Below are the code and all the weights of a small trained network. Each question names an input and a class and asks about switching units off, where a switched-off unit gives its printed mean instead of its output.

import numpy as np


def w(rows, s, z=0):
    codes = np.array(rows[::2]) - 128.0
    scale = np.full(codes.shape[1], s)
    scale[-1] = z or s
    return codes * scale


def norm(h):
    return h / np.sqrt((h * h).mean(-1, keepdims=True) + 1e-5)


def f(y):
    return y / 2 * (1 + np.tanh(0.7978845608 * (y + 0.044715 * y**3)))


def log_softmax(a):
    a = a - a.max(-1, keepdims=True)
    return a - np.log(np.exp(a).sum(-1, keepdims=True))


def net(x, mask):
    res = np.array(x, float).reshape(1, 4) / 4 @ E
    u = 0
    for l in range(4):
        y = f(norm(res) @ A[l][:, :-1].T + A[l][:, -1])
        res = res + np.where(mask[u : u + 4], y, B[l][:, -1]) @ B[l][:, :-1]
        u += 4
    return log_softmax(norm(res)[-1] @ U[:, :-1].T + U[:, -1])


A, B = {}, {}
E = w([
[97,1,97],'x0',
[125,130,129],'x1',
[19,156,78],'x2',
[83,86,228],'x3',
],0.0057)
A[0] = w([
[219,27,96,184],'L0N1',
[71,217,111,175],'L0N2',
[165,126,146,252],'L0N3',
[185,124,2,21],'L0N4',
],0.008,0.002)
B[0] = w([
[171,24,254,251],'L0N1',
[186,155,74,246],'L0N2',
[178,93,77,194],'L0N3',
[94,69,42,206],'L0N4',
],0.0053,0.0029)
A[1] = w([
[101,152,215,217],'L1N1',
[3,133,50,74],'L1N2',
[78,130,219,4],'L1N3',
[179,159,76,176],'L1N4',
],0.011,0.0037)
B[1] = w([
[138,147,10,255],'L1N1',
[57,147,164,247],'L1N2',
[117,31,64,165],'L1N3',
[88,83,78,227],'L1N4',
],0.012,0.0036)
A[2] = w([
[54,2,155,121],'L2N1',
[25,122,155,183],'L2N2',
[100,224,164,193],'L2N3',
[115,206,172,4],'L2N4',
],0.0095,0.0035)
B[2] = w([
[168,165,2,255],'L2N1',
[228,3,193,213],'L2N2',
[200,96,247,169],'L2N3',
[101,160,113,108],'L2N4',
],0.0098,0.0043)
A[3] = w([
[125,182,154,121],'L3N1',
[53,133,156,124],'L3N2',
[199,111,98,106],'L3N3',
[8,133,182,254],'L3N4',
],0.015,0.0034)
B[3] = w([
[195,131,70,135],'L3N1',
[51,16,207,125],'L3N2',
[45,116,206,255],'L3N3',
[138,49,254,160],'L3N4',
],0.009,0.0057)
U = w([
[127,143,235,171],'0',
[113,167,90,225],'1',
[219,181,55,172],'2',
[74,150,3,50],'3',
[47,203,128,2],'4',
],0.011,0.0079)

Each question gives the input, the list of numbers given to net, and the class t.
The units are the neurons (one row each of A and B). Each row of codes is followed by its name. A weight is (code - 128) times the scale printed after its matrix; where a second scale follows, it is the last column's (A, B and U).
mask holds one flag per neuron, layer by layer. A switched-off neuron (its flag False) gives its mean, the last column of its row in B, instead of its output. The means were averaged over made-up inputs and are rounded, as every weight is.
A unit's drop is (log p(t) with every unit on - log p(t) with that unit switched off) / (log p(t) with every unit on - log p(t) with every unit switched off).
The circuit of an input: a set's keep is (log p(t) with only the set's units on - log p(t) with every unit switched off) / (log p(t) with every unit on - log p(t) with every unit switched off). Starting from the 12 units with the biggest drops (on a tie, the unit counted first), units are removed one at a time, each time the one whose removal leaves the highest keep (on an exact tie, the one counted first), for as long as the keep stays at least 0.8.
circuit, biggest first: the units of the circuit, biggest drop first
k most important neurons: the k neurons with the biggest drops, biggest first
k most important neurons of layer l: the k neurons of layer l with the biggest drops, biggest first
drop of u: that unit's drop, to one decimal
input [3,0,-7,8], class 3: circuit, biggest first -> (L2N1, L2N3)
input [-7,5,-1,7], class 2: most important neuron of layer 1 -> (L1N4)
input [6,-5,6,3], class 0: circuit, biggest first -> (L1N2, L3N4)
input [5,-1,-7,-2], class 0: circuit, biggest first -> (L3N3, L1N1)
input [-4,6,6,-5], class 0: 3 most important neurons -> (L2N1, L1N1, L1N2)
input [8,2,3,8], class 2: circuit, biggest first -> (L2N1, L2N2)
input [1,1,6,3], class 0: 2 most important neurons -> (L0N1, L1N2)
input [-6,0,8,-5], class 0: 3 most important neurons -> (L2N1, L1N1, L1N2)
input [-6,-1,-3,8], class 3: 2 most important neurons -> (L1N1, L1N3)
input [4,-5,8,6], class 0: 4 most important neurons -> (L1N2, L0N1, L3N4, L1N4)
input [8,0,3,7], class 2: 2 most important neurons -> (L2N1, L2N2)
input [3,3,-4,5], class 3: 2 most important neurons of layer 3 -> (L3N3, L3N4)
input [1,-4,3,7], class 3: 2 most important neurons of layer 1 -> (L1N3, L1N1)
input [-6,5,5,7], class 3: 3 most important neurons -> (L1N1, L1N3, L2N1)
input [-7,6,7,-5], class 0: 3 most important neurons of layer 1 -> (L1N1, L1N2, L1N4)
input [5,0,3,5], class 2: circuit, biggest first -> (L2N1)
input [8,0,8,-8], class 0: 2 most important neurons -> (L1N2, L1N1)
input [1,0,7,4], class 0: 2 most important neurons -> (L0N1, L1N2)
input [-6,1,3,0], class 2: 2 most important neurons of layer 3 -> (L3N1, L3N3)
input [-5,-3,4,3], class 2: 2 most important neurons -> (L0N4, L0N1)
input [1,-1,-6,-3], class 0: most important neuron of layer 1 -> (L1N3)
input [-7,4,6,5], class 2: 2 most important neurons of layer 3 -> (L3N1, L3N3)
input [-7,3,4,1], class 2: 2 most important neurons of layer 3 -> (L3N1, L3N3)
input [-7,-1,1,6], class 2: drop of L2N2 -> 0.3
input [-1,-4,6,4], class 0: drop of L0N1 -> 1.7
input [8,6,-1,7], class 2: drop of L2N1 -> 0.4
input [-8,4,1,5], class 2: most important neuron -> (L2N2)
